Below is a small trained network, with its code and all its weights. Each question gives an input and a class and asks what happens when units are switched off, that is, made to give their printed mean instead of their output.

import numpy as np


def w(rows, s, z=0):
    codes = np.array(rows[::2]) - 128.0
    scale = np.full(codes.shape[1], s)
    scale[-1] = z or s
    return codes * scale


def f(y):
    return y / 2 * (1 + np.tanh(0.7978845608 * (y + 0.044715 * y**3)))


def log_softmax(a):
    a = a - a.max(-1, keepdims=True)
    return a - np.log(np.exp(a).sum(-1, keepdims=True))


def net(x, mask):
    res = np.array(x, float).reshape(1, 4) / 4 @ E
    y = f(res @ A[0][:, :-1].T + A[0][:, -1])
    res = res + np.where(mask, y, B[0][:, -1]) @ B[0][:, :-1]
    return log_softmax(res[-1] @ U[:, :-1].T + U[:, -1])


A, B = {}, {}
E = w([
[114,72,165,185,28,124,70,229],'x0',
[218,32,62,178,118,89,153,48],'x1',
[199,147,252,175,171,151,146,82],'x2',
[15,167,91,213,166,106,145,140],'x3',
],0.011)
A[0] = w([
[161,207,81,81,143,150,169,116,51],'N0',
[78,97,155,219,35,87,87,112,105],'N1',
[79,145,87,200,151,121,152,140,111],'N2',
[63,158,159,73,137,184,92,184,29],'N3',
[84,84,104,88,116,82,140,138,102],'N4',
[55,56,106,89,84,118,92,119,187],'N5',
[181,101,134,152,57,185,71,177,113],'N6',
[171,74,54,173,118,111,191,108,91],'N7',
[68,139,103,251,186,118,130,130,2],'N8',
[92,106,89,166,103,92,128,90,158],'N9',
[172,24,100,219,163,63,86,107,71],'N10',
[130,109,154,185,83,94,59,171,48],'N11',
[124,100,80,75,249,146,166,78,97],'N12',
[214,107,117,14,86,162,94,136,42],'N13',
[93,168,90,244,134,81,159,141,140],'N14',
[111,133,11,109,100,121,91,121,87],'N15',
[154,86,237,254,222,151,119,116,128],'N16',
],0.011,0.007)
B[0] = w([
[84,153,125,158,134,144,142,72,180],'N0',
[78,196,119,140,76,111,136,65,230],'N1',
[154,69,166,95,167,89,92,114,201],'N2',
[126,170,182,130,223,181,150,156,209],'N3',
[149,157,80,114,104,162,95,144,172],'N4',
[130,160,114,2,97,161,104,105,217],'N5',
[85,184,131,140,119,94,133,55,216],'N6',
[73,186,213,121,194,181,152,181,225],'N7',
[131,40,164,161,192,96,49,108,198],'N8',
[140,173,139,105,179,91,112,146,195],'N9',
[118,147,163,128,226,158,170,168,240],'N10',
[74,156,97,202,91,145,159,75,201],'N11',
[109,180,125,156,73,114,179,48,236],'N12',
[149,34,205,162,147,45,25,113,204],'N13',
[169,61,175,109,114,82,115,95,227],'N14',
[185,166,66,91,148,199,90,137,215],'N15',
[205,187,44,48,97,190,93,144,254],'N16',
],0.011,0.013)
U = w([
[167,72,141,149,125,46,35,72,151],'0',
[67,173,57,177,83,100,169,4,106],'1',
[223,164,1,92,102,163,78,137,105],'2',
[92,170,186,151,167,165,181,211,143],'3',
[176,164,82,74,87,47,165,146,250],'4',
[146,68,81,198,79,42,138,173,87],'5',
[135,50,58,179,81,110,164,185,88],'6',
],0.0098,0.013)

Each question gives the input, the list of numbers given to net, and the class t.
The units are the neurons (one row each of A and B). Each row of codes is followed by its name. A weight is (code - 128) times the scale printed after its matrix; where a second scale follows, it is the last column's (A, B and U).
mask holds one flag per neuron, in row order. A switched-off neuron (its flag False) gives its mean, the last column of its row in B, instead of its output. The means were averaged over made-up inputs and are rounded, as every weight is.
A unit's drop is (log p(t) with every unit on - log p(t) with that unit switched off) / (log p(t) with every unit on - log p(t) with every unit switched off).
The circuit of an input: a set's keep is (log p(t) with only the set's units on - log p(t) with every unit switched off) / (log p(t) with every unit on - log p(t) with every unit switched off). Starting from the 12 units with the biggest drops (on a tie, the unit counted first), units are removed one at a time, each time the one whose removal leaves the highest keep (on an exact tie, the one counted first), for as long as the keep stays at least 0.8.
units of the circuit, in order: the units of the circuit, biggest drop first
unit that matters most: the unit with the biggest drop
top k neurons: the k neurons with the biggest drops, biggest first
drop of u: that unit's drop, to one decimal
input [-1,3,-4,3], class 2: units of the circuit, in order -> (N15)
input [5,-5,-1,-1], class 1: units of the circuit, in order -> (N6 N11)
input [5,3,0,5], class 0: top 3 neurons -> (N8 N14 N12)
input [6,8,0,4], class 3: top 2 neurons -> (N10 N7)
input [-7,-4,7,5], class 1: top 2 neurons -> (N12 N15)
input [6,-3,-1,-7], class 0: top 2 neurons -> (N13 N12)
input [8,-2,-3,-8], class 0: top 2 neurons -> (N13 N12)
input [4,6,-5,4], class 3: top 3 neurons -> (N7 N10 N16)
input [-1,-7,8,1], class 2: top 2 neurons -> (N16 N7)
input [6,-6,3,-7], class 0: top 2 neurons -> (N13 N7)
input [-7,-3,6,-3], class 1: top 3 neurons -> (N12 N0 N15)
input [7,-6,-7,3], class 1: top 2 neurons -> (N11 N1)
input [2,5,1,4], class 3: top 3 neurons -> (N10 N7 N13)
input [7,8,-1,-3], class 3: unit that matters most -> N10
input [-4,6,-4,2], class 3: top 2 neurons -> (N7 N16)
input [4,-8,-3,8], class 0: top 3 neurons -> (N8 N14 N2)
input [8,3,-6,1], class 1: drop of N6 -> 0.1
input [0,-6,6,0], class 2: drop of N7 -> 0.5
input [-5,-1,7,-4], class 2: drop of N16 -> 1.8
input [7,7,-2,1], class 1: unit that matters most -> N1
